Here is a tiny trained network, its code and every weight. The questions are about switching its units off for an input and a target symbol, where a switched-off unit gives its printed mean instead of its output.

import numpy as np


def w(rows, s, z=0):
    codes = np.array(rows[::2]) - 128.0
    scale = np.full(codes.shape[1], s)
    scale[-1] = z or s
    return codes * scale


def norm(h):
    return h / np.sqrt((h * h).mean(-1, keepdims=True) + 1e-5)


def softmax(a):
    e = np.exp(a - a.max(-1, keepdims=True))
    return e / e.sum(-1, keepdims=True)


def log_softmax(a):
    a = a - a.max(-1, keepdims=True)
    return a - np.log(np.exp(a).sum(-1, keepdims=True))


def net(x, mask):
    ids = ['ΓΨΩβδεζηπστφ'.index(c) for c in x.split()]
    T = len(ids)
    res = E[ids] + P[:T]
    u = 0
    for l in range(2):
        r = norm(res)
        for j in range(3):
            rows = slice(3 * j, 3 * j + 3)
            q, k, v = (r @ M[l][rows].T for M in (Q, K, V))
            z = softmax(np.where(np.tri(T) > 0, q @ k.T / 3**0.5, -1e9)) @ v
            o = O[l][rows]
            res = res + np.where(mask[u + j], z, o[:, -1]) @ o[:, :-1]
        u += 3
    return log_softmax(norm(res)[-1] @ U[:, :-1].T + U[:, -1])


Q, K, V, O = {}, {}, {}, {}
E = w([
[130,153,100,134,172,188,99,100,174,68,132,148],'Γ',
[129,115,132,189,180,41,82,126,149,113,145,88],'Ψ',
[138,102,83,85,154,170,115,79,167,78,171,150],'Ω',
[50,104,158,121,159,137,112,86,145,143,150,159],'β',
[70,157,141,64,126,84,131,108,80,67,197,116],'δ',
[138,181,101,142,111,110,210,200,96,164,158,169],'ε',
[90,119,148,219,77,109,109,158,139,54,127,181],'ζ',
[130,91,95,100,152,167,106,79,174,71,172,157],'η',
[79,101,180,158,31,255,173,190,133,198,142,63],'π',
[129,70,125,137,89,133,153,116,149,90,182,168],'σ',
[207,109,157,143,178,148,169,204,88,91,127,152],'τ',
[102,73,163,135,100,105,184,131,152,176,189,163],'φ',
],0.019)
P = w([
[248,207,119,134,111,200,107,51,97,96,209,131],'0',
[180,163,110,154,121,167,118,85,69,133,180,142],'1',
[165,143,108,162,127,158,132,101,86,130,165,140],'2',
[153,128,113,164,125,152,134,114,99,130,158,140],'3',
[143,112,120,162,126,142,142,121,109,124,153,135],'4',
[132,108,119,155,129,140,139,129,114,124,151,133],'5',
[124,101,120,154,132,132,141,137,121,121,145,134],'6',
[118,92,122,149,133,124,140,149,127,122,146,134],'7',
[107,87,124,143,138,116,141,158,139,117,145,132],'8',
[99,89,132,133,146,106,138,168,141,119,142,130],'9',
[89,90,135,117,152,101,125,179,146,119,139,130],'10',
[76,94,145,94,163,86,120,182,153,119,132,129],'11',
[65,89,147,93,164,77,116,181,164,118,130,133],'12',
],0.013)
Q[0] = w([
[162,120,136,149,233,163,84,73,87,137,143,72],'L0H0',
[210,148,65,75,79,155,159,187,157,136,16,103],'L0H0',
[171,123,58,181,136,2,53,131,112,46,123,106],'L0H0',
[116,66,167,114,154,151,148,74,116,157,245,191],'L0H1',
[217,132,122,152,164,144,133,197,123,147,150,85],'L0H1',
[132,75,189,133,64,147,123,165,126,191,118,118],'L0H1',
[155,106,135,125,84,121,146,188,146,90,86,23],'L0H2',
[172,140,159,129,127,172,112,88,113,178,72,79],'L0H2',
[146,184,70,126,60,109,140,88,186,138,51,91],'L0H2',
],0.0087)
K[0] = w([
[150,119,146,90,193,152,57,70,130,135,91,101],'L0H0',
[188,122,105,168,146,165,166,202,79,172,80,97],'L0H0',
[180,108,124,185,175,65,63,144,91,10,106,119],'L0H0',
[125,64,139,84,99,110,114,113,165,167,148,68],'L0H1',
[159,146,120,119,177,107,166,120,101,128,168,180],'L0H1',
[114,125,163,121,144,48,132,155,106,89,130,93],'L0H1',
[159,196,126,167,132,87,128,79,114,140,179,105],'L0H2',
[136,120,87,138,140,90,124,86,127,116,105,205],'L0H2',
[158,138,195,143,189,105,140,111,114,108,166,182],'L0H2',
],0.011)
V[0] = w([
[156,56,146,181,175,150,127,189,111,188,61,99],'L0H0',
[248,146,114,149,118,227,157,106,84,196,133,148],'L0H0',
[138,139,149,159,108,186,173,164,64,53,238,28],'L0H0',
[166,39,160,111,153,104,140,60,166,88,102,122],'L0H1',
[116,103,88,91,56,223,141,94,70,160,129,86],'L0H1',
[164,112,108,99,140,48,113,64,111,209,195,63],'L0H1',
[184,154,152,149,100,178,133,172,116,70,161,170],'L0H2',
[70,109,62,126,48,102,92,115,114,193,50,2],'L0H2',
[184,163,205,97,9,228,69,100,121,144,70,127],'L0H2',
],0.0059)
O[0] = w([
[145,167,76,220,124,74,142,139,223,201,88,129,75],'L0H0',
[16,88,182,173,166,71,157,125,177,94,58,195,117],'L0H0',
[66,147,166,54,209,114,72,132,131,130,206,166,223],'L0H0',
[120,202,135,151,131,159,107,121,145,158,109,164,140],'L0H1',
[158,123,158,201,2,63,122,159,139,163,132,142,152],'L0H1',
[219,139,5,181,74,205,56,156,81,96,128,80,131],'L0H1',
[162,133,66,164,93,167,101,107,78,119,182,87,220],'L0H2',
[110,94,123,137,45,101,131,188,216,236,67,139,3],'L0H2',
[185,123,51,165,62,225,87,126,153,163,47,104,151],'L0H2',
],0.0069,0.0066)
Q[1] = w([
[105,47,116,155,133,120,84,44,171,105,99,59],'L1H0',
[113,126,180,82,104,21,92,144,101,110,130,89],'L1H0',
[134,146,139,115,153,160,161,121,55,115,187,117],'L1H0',
[65,108,92,123,92,191,122,193,187,154,129,138],'L1H1',
[110,65,89,149,92,227,86,151,205,168,175,107],'L1H1',
[104,139,102,107,116,115,111,137,130,131,169,85],'L1H1',
[7,115,175,124,155,132,129,130,161,135,119,165],'L1H2',
[97,95,168,184,139,19,89,154,228,133,101,143],'L1H2',
[187,137,147,127,114,86,157,108,131,87,85,187],'L1H2',
],0.012)
K[1] = w([
[125,50,80,159,167,80,73,75,160,115,94,63],'L1H0',
[99,121,184,68,98,91,115,96,123,100,101,118],'L1H0',
[117,156,128,102,137,239,190,172,126,133,195,102],'L1H0',
[127,165,114,85,146,72,144,179,86,129,91,91],'L1H1',
[131,133,104,72,171,73,114,247,123,129,114,78],'L1H1',
[126,123,113,69,108,94,96,129,100,130,161,98],'L1H1',
[155,69,148,136,135,102,191,224,107,147,181,171],'L1H2',
[167,87,104,165,177,45,89,145,128,103,171,138],'L1H2',
[137,177,177,104,165,129,141,97,118,88,154,170],'L1H2',
],0.012)
V[1] = w([
[179,145,107,139,193,152,117,120,97,140,123,124],'L1H0',
[140,139,127,122,102,205,132,103,101,135,106,169],'L1H0',
[157,110,121,159,101,166,106,98,130,107,127,67],'L1H0',
[106,102,148,204,180,164,100,167,150,137,116,161],'L1H1',
[82,246,75,124,102,124,167,129,127,170,147,204],'L1H1',
[211,90,182,74,149,168,140,208,55,126,88,202],'L1H1',
[72,149,116,88,149,180,94,100,121,142,102,128],'L1H2',
[139,88,123,151,145,116,123,163,112,158,115,105],'L1H2',
[86,123,174,138,115,158,170,123,136,135,147,100],'L1H2',
],0.012)
O[1] = w([
[97,116,143,116,86,119,97,181,188,184,105,125,253],'L1H0',
[133,144,182,73,129,48,179,130,141,100,105,128,211],'L1H0',
[100,137,124,98,212,123,150,150,144,133,131,152,185],'L1H0',
[133,97,137,118,207,135,189,124,94,147,155,27,209],'L1H1',
[81,245,1,153,116,116,161,91,213,143,200,126,79],'L1H1',
[147,109,129,75,49,138,161,172,168,81,118,51,203],'L1H1',
[170,102,57,204,87,107,136,153,174,157,124,135,166],'L1H2',
[85,92,203,169,146,69,114,127,117,156,157,175,27],'L1H2',
[168,162,135,83,105,80,88,104,149,134,59,151,183],'L1H2',
],0.009,0.0051)
U = w([
[20,92,146,85,173,48,149,156,143,80,151,156,175],'Γ',
[115,87,124,168,152,151,87,147,112,157,117,158,145],'Ψ',
[134,122,122,119,138,101,138,133,126,125,118,143,21],'Ω',
[134,107,120,137,135,86,151,93,104,130,103,138,92],'β',
[131,131,145,114,79,90,87,162,156,129,122,173,135],'δ',
[78,148,84,133,128,105,153,141,178,130,134,132,158],'ε',
[254,167,111,150,130,187,114,142,93,113,188,120,215],'ζ',
[125,119,126,126,134,108,134,133,136,125,120,140,18],'η',
[166,184,192,136,129,144,148,125,148,154,138,141,41],'π',
[122,114,125,132,129,107,138,131,126,117,121,143,5],'σ',
[115,90,142,114,103,133,153,161,143,112,89,66,77],'τ',
[147,121,127,130,141,106,155,125,132,139,133,153,19],'φ',
],0.0095,0.0035)

Each question gives the input, a string of symbols that net reads in full, and the target symbol t.
The units are the heads (3 rows each of Q, K, V and O). Each row of codes is followed by its name. A weight is (code - 128) times the scale printed after its matrix; where a second scale follows, it is the last column's (O and U).
mask holds one flag per head, layer by layer. A switched-off head (its flag False) gives its mean, the last column of its rows in O, instead of its output. The means were averaged over made-up inputs and are rounded, as every weight is.
A unit's drop is (log p(t) with every unit on - log p(t) with that unit switched off) / (log p(t) with every unit on - log p(t) with every unit switched off).
The circuit of an input: a set's keep is (log p(t) with only the set's units on - log p(t) with every unit switched off) / (log p(t) with every unit on - log p(t) with every unit switched off). Starting from all 6 units, units are removed one at a time, each time the one whose removal leaves the highest keep (on an exact tie, the one counted first), for as long as the keep stays at least 0.8.
circuit, biggest first: the units of the circuit, biggest drop first
most important unit: the unit with the biggest drop
which heads matter: for each layer, one digit per head in row order, 1 if its drop is at least 0.15 and else 0, layers parted by /
drop of u: that unit's drop, to one decimal
input τ τ τ β Γ η Ψ Ψ Ψ η π, target Ψ: most important unit => L1H1
input π β η β ζ τ ζ Γ ε Ψ ε τ β, target τ: circuit, biggest first => [L1H1; L0H2]
input β ζ τ σ ε τ τ β π φ β β β, target τ: circuit, biggest first => [L0H2; L1H1]
input β τ Ψ β τ ζ ζ, target ζ: which heads matter => 101 / 001
input ε β η η ε π Ω β, target ε: which heads matter => 001 / 010
input β Ψ τ δ Γ ε β β Γ, target Γ: which heads matter => 011 / 000
input Ψ β σ φ π Γ σ ζ β ε σ σ, target ε: circuit, biggest first => [L1H1; L0H2]
input π β φ Γ ζ φ τ φ Ψ φ ζ ε, target ε: circuit, biggest first => [L0H2; L1H1]
input π β τ τ ζ η Ψ Ψ β, target Ψ: circuit, biggest first => [L0H2; L1H1]
input σ Γ τ β Γ ε Γ π, target ε: which heads matter => 100 / 010
input Γ Γ Ω φ τ π β β β β Γ β δ, target δ: circuit, biggest first => [L1H1; L0H2]
input β Ω β ε φ τ δ σ β Γ η, target ζ: which heads matter => 100 / 101
input π τ τ β δ η η, target δ: which heads matter => 101 / 010
input β β σ Ω τ β δ, target ζ: most important unit => L0H0
input Γ Γ τ τ Γ Γ φ η η Ψ π β Ω, target Ψ: which heads matter => 001 / 110
input τ β τ π β φ Ω Ω δ φ π, target Γ: which heads matter => 001 / 001
input σ Ψ π σ β δ σ, target δ: circuit, biggest first => [L1H1; L0H0; L0H2]
input σ Ψ Ψ, target Γ: which heads matter => 001 / 101
input ε φ φ, target Γ: which heads matter => 101 / 001
input β β Ω β Γ τ Ω ζ π ε Γ, target ε: most important unit => L1H1
input ε Ψ τ Ψ, target Γ: which heads matter => 011 / 001
input ε Γ ε β π ζ Γ β β ε β φ, target ε: which heads matter => 000 / 010
input Γ Ω β Γ φ, target ζ: which heads matter => 010 / 001
input π ε β β ζ ε Ψ β η φ ζ β σ, target Ψ: circuit, biggest first => [L0H2; L1H0]
input σ φ τ φ β β τ φ δ σ ζ Γ π, target δ: circuit, biggest first => [L1H1; L1H2]
input β ε β β β ε, target Γ: which heads matter => 101 / 000
input δ ζ φ σ ζ, target Γ: most important unit => L0H1
input β ε π β β τ φ, target τ: drop of L0H2 => 0.2
